Here is a tiny trained network, its code and every weight. The questions are about switching its units off for an input and a target symbol, where a switched-off unit gives its printed mean instead of its output.

import numpy as np


def w(rows, s, z=0):
    codes = np.array(rows[::2]) - 128.0
    scale = np.full(codes.shape[1], s)
    scale[-1] = z or s
    return codes * scale


def norm(h):
    return h / np.sqrt((h * h).mean(-1, keepdims=True) + 1e-5)


def f(y):
    return y / 2 * (1 + np.tanh(0.7978845608 * (y + 0.044715 * y**3)))


def softmax(a):
    e = np.exp(a - a.max(-1, keepdims=True))
    return e / e.sum(-1, keepdims=True)


def log_softmax(a):
    a = a - a.max(-1, keepdims=True)
    return a - np.log(np.exp(a).sum(-1, keepdims=True))


def net(x, mask):
    ids = ['δζημξτω'.index(c) for c in x.split()]
    T = len(ids)
    res = E[ids] + P[:T]
    r = norm(res)
    for j in range(2):
        rows = slice(3 * j, 3 * j + 3)
        q, k, v = (r @ M[0][rows].T for M in (Q, K, V))
        z = softmax(np.where(np.tri(T) > 0, q @ k.T / 3**0.5, -1e9)) @ v
        o = O[0][rows]
        res = res + np.where(mask[j], z, o[:, -1]) @ o[:, :-1]
    y = f(norm(res) @ A[0][:, :-1].T + A[0][:, -1])
    res = res + np.where(mask[2:10], y, B[0][:, -1]) @ B[0][:, :-1]
    return log_softmax(norm(res)[-1] @ U[:, :-1].T + U[:, -1])


Q, K, V, O, A, B = {}, {}, {}, {}, {}, {}
E = w([
[133,116,205,104,84,157],'δ',
[140,123,122,98,171,204],'ζ',
[72,228,22,255,90,137],'η',
[100,129,187,248,134,98],'μ',
[135,162,158,137,76,194],'ξ',
[171,81,154,134,107,158],'τ',
[221,42,139,153,156,160],'ω',
],0.016)
P = w([
[87,137,51,56,176,22],'0',
[170,30,113,115,35,194],'1',
[204,139,166,122,192,115],'2',
[235,252,85,166,109,88],'3',
[162,30,101,107,53,198],'4',
[173,131,165,128,212,124],'5',
[228,254,162,119,69,72],'6',
[146,51,90,128,45,200],'7',
[182,111,180,104,232,138],'8',
],0.0093)
Q[0] = w([
[161,61,96,187,77,154],'head 0',
[160,163,146,165,221,67],'head 0',
[110,90,140,109,175,172],'head 0',
[165,245,181,86,254,57],'head 1',
[30,90,108,150,109,34],'head 1',
[45,53,67,41,112,166],'head 1',
],0.008)
K[0] = w([
[109,90,139,114,186,12],'head 0',
[149,171,117,153,129,239],'head 0',
[143,86,137,57,100,167],'head 0',
[183,149,125,175,168,254],'head 1',
[127,131,108,174,80,117],'head 1',
[100,136,78,151,56,57],'head 1',
],0.0096)
V[0] = w([
[46,83,151,100,159,209],'head 0',
[152,172,98,183,133,79],'head 0',
[221,74,53,59,53,181],'head 0',
[107,160,157,219,2,65],'head 1',
[155,200,150,145,129,210],'head 1',
[162,46,172,209,92,91],'head 1',
],0.007)
O[0] = w([
[128,162,160,239,131,225,15],'head 0',
[236,141,142,64,169,132,253],'head 0',
[148,161,35,92,84,107,133],'head 0',
[247,95,187,112,114,46,80],'head 1',
[147,133,141,119,17,207,203],'head 1',
[47,118,130,1,128,1,111],'head 1',
],0.0081,0.0029)
A[0] = w([
[144,53,135,132,255,87,56],'neuron 0',
[173,62,173,124,125,143,165],'neuron 1',
[85,108,73,139,124,66,171],'neuron 2',
[135,129,123,205,116,150,222],'neuron 3',
[53,94,155,86,146,66,127],'neuron 4',
[111,65,91,74,99,101,71],'neuron 5',
[161,204,58,129,199,180,164],'neuron 6',
[84,91,178,55,96,152,251],'neuron 7',
],0.0091,0.0018)
B[0] = w([
[1,202,162,39,128,111,152],'neuron 0',
[72,136,96,213,93,97,176],'neuron 1',
[205,78,194,49,180,119,160],'neuron 2',
[34,118,221,68,137,133,214],'neuron 3',
[213,92,96,180,9,157,138],'neuron 4',
[51,138,23,86,124,128,130],'neuron 5',
[151,95,165,145,152,168,255],'neuron 6',
[137,116,78,222,167,94,173],'neuron 7',
],0.0065,0.0057)
U = w([
[222,99,113,168,36,59,108],'δ',
[33,128,154,178,193,161,175],'ζ',
[254,187,148,107,176,80,236],'η',
[120,119,226,73,144,28,133],'μ',
[134,145,171,86,75,148,5],'ξ',
[116,113,38,65,74,57,48],'τ',
[77,144,87,19,132,65,238],'ω',
],0.0086,0.0021)

Each question gives the input, a string of symbols that net reads in full, and the target symbol t.
The units are the heads (3 rows each of Q, K, V and O) and the neurons (one row each of A and B). Each row of codes is followed by its name. A weight is (code - 128) times the scale printed after its matrix; where a second scale follows, it is the last column's (O, A, B and U).
mask holds one flag per unit, heads first, then neurons. A switched-off unit (its flag False) gives its mean, the last column of its rows in O or B, instead of its output. The means were averaged over made-up inputs and are rounded, as every weight is.
A unit's drop is (log p(t) with every unit on - log p(t) with that unit switched off) / (log p(t) with every unit on - log p(t) with every unit switched off).
The circuit of an input: a set's keep is (log p(t) with only the set's units on - log p(t) with every unit switched off) / (log p(t) with every unit on - log p(t) with every unit switched off). Starting from all 10 units, units are removed one at a time, each time the one whose removal leaves the highest keep (on an exact tie, the one counted first), for as long as the keep stays at least 0.8.
circuit, biggest first: the units of the circuit, biggest drop first
unit that matters most: the unit with the biggest drop
k most important neurons: the k neurons with the biggest drops, biggest first
which heads matter: for each layer, one digit per head in row order, 1 if its drop is at least 0.15 and else 0, layers parted by /
drop of u: that unit's drop, to one decimal
input μ η ζ μ ω η τ μ, target μ: which heads matter -> 11
input μ η μ η τ, target μ: which heads matter -> 11
input μ ζ η η δ η η μ ξ, target ζ: unit that matters most -> head 0
input ζ η ω, target ζ: which heads matter -> 01
input τ η η δ δ η η ω, target ω: circuit, biggest first -> [head 1; neuron 0]
input δ η ω τ, target ω: which heads matter -> 01
input ω η τ η η η η ω, target τ: circuit, biggest first -> [head 1; neuron 5; head 0]
input δ η δ η μ δ η δ, target ζ: which heads matter -> 11
input μ η δ μ τ η, target η: which heads matter -> 01
input δ ω τ η μ ω η, target ω: which heads matter -> 01
input ω ζ η δ δ δ η δ δ, target ζ: circuit, biggest first -> [head 0; neuron 7]
input η ω η η δ η δ ζ, target δ: circuit, biggest first -> [head 1; neuron 1]
input τ δ τ η δ η ω ζ, target ω: circuit, biggest first -> [head 1; head 0]
input ω μ δ η ω, target τ: unit that matters most -> head 1
input η ζ η δ η η η η ζ, target ζ: which heads matter -> 01
input ω η η η μ δ, target δ: 2 most important neurons -> [neuron 4; neuron 7]
input η ω ζ η, target ζ: which heads matter -> 01
input η δ τ, target τ: which heads matter -> 01
input δ η η η δ η η τ, target ζ: which heads matter -> 11
input μ η δ τ ξ, target μ: circuit, biggest first -> [head 1]
input ζ ω η ω η ω μ μ τ, target ζ: which heads matter -> 00
input μ η η η η, target μ: which heads matter -> 11
input ω δ δ δ ξ δ ξ δ, target τ: 2 most important neurons -> [neuron 5; neuron 7]
input η ξ η μ η μ η δ δ, target δ: 2 most important neurons -> [neuron 7; neuron 3]
input μ η ω ω ω ζ δ ω, target μ: drop of neuron 0 -> 0.5
input ζ δ η δ δ ζ μ, target ζ: drop of head 1 -> 1.1
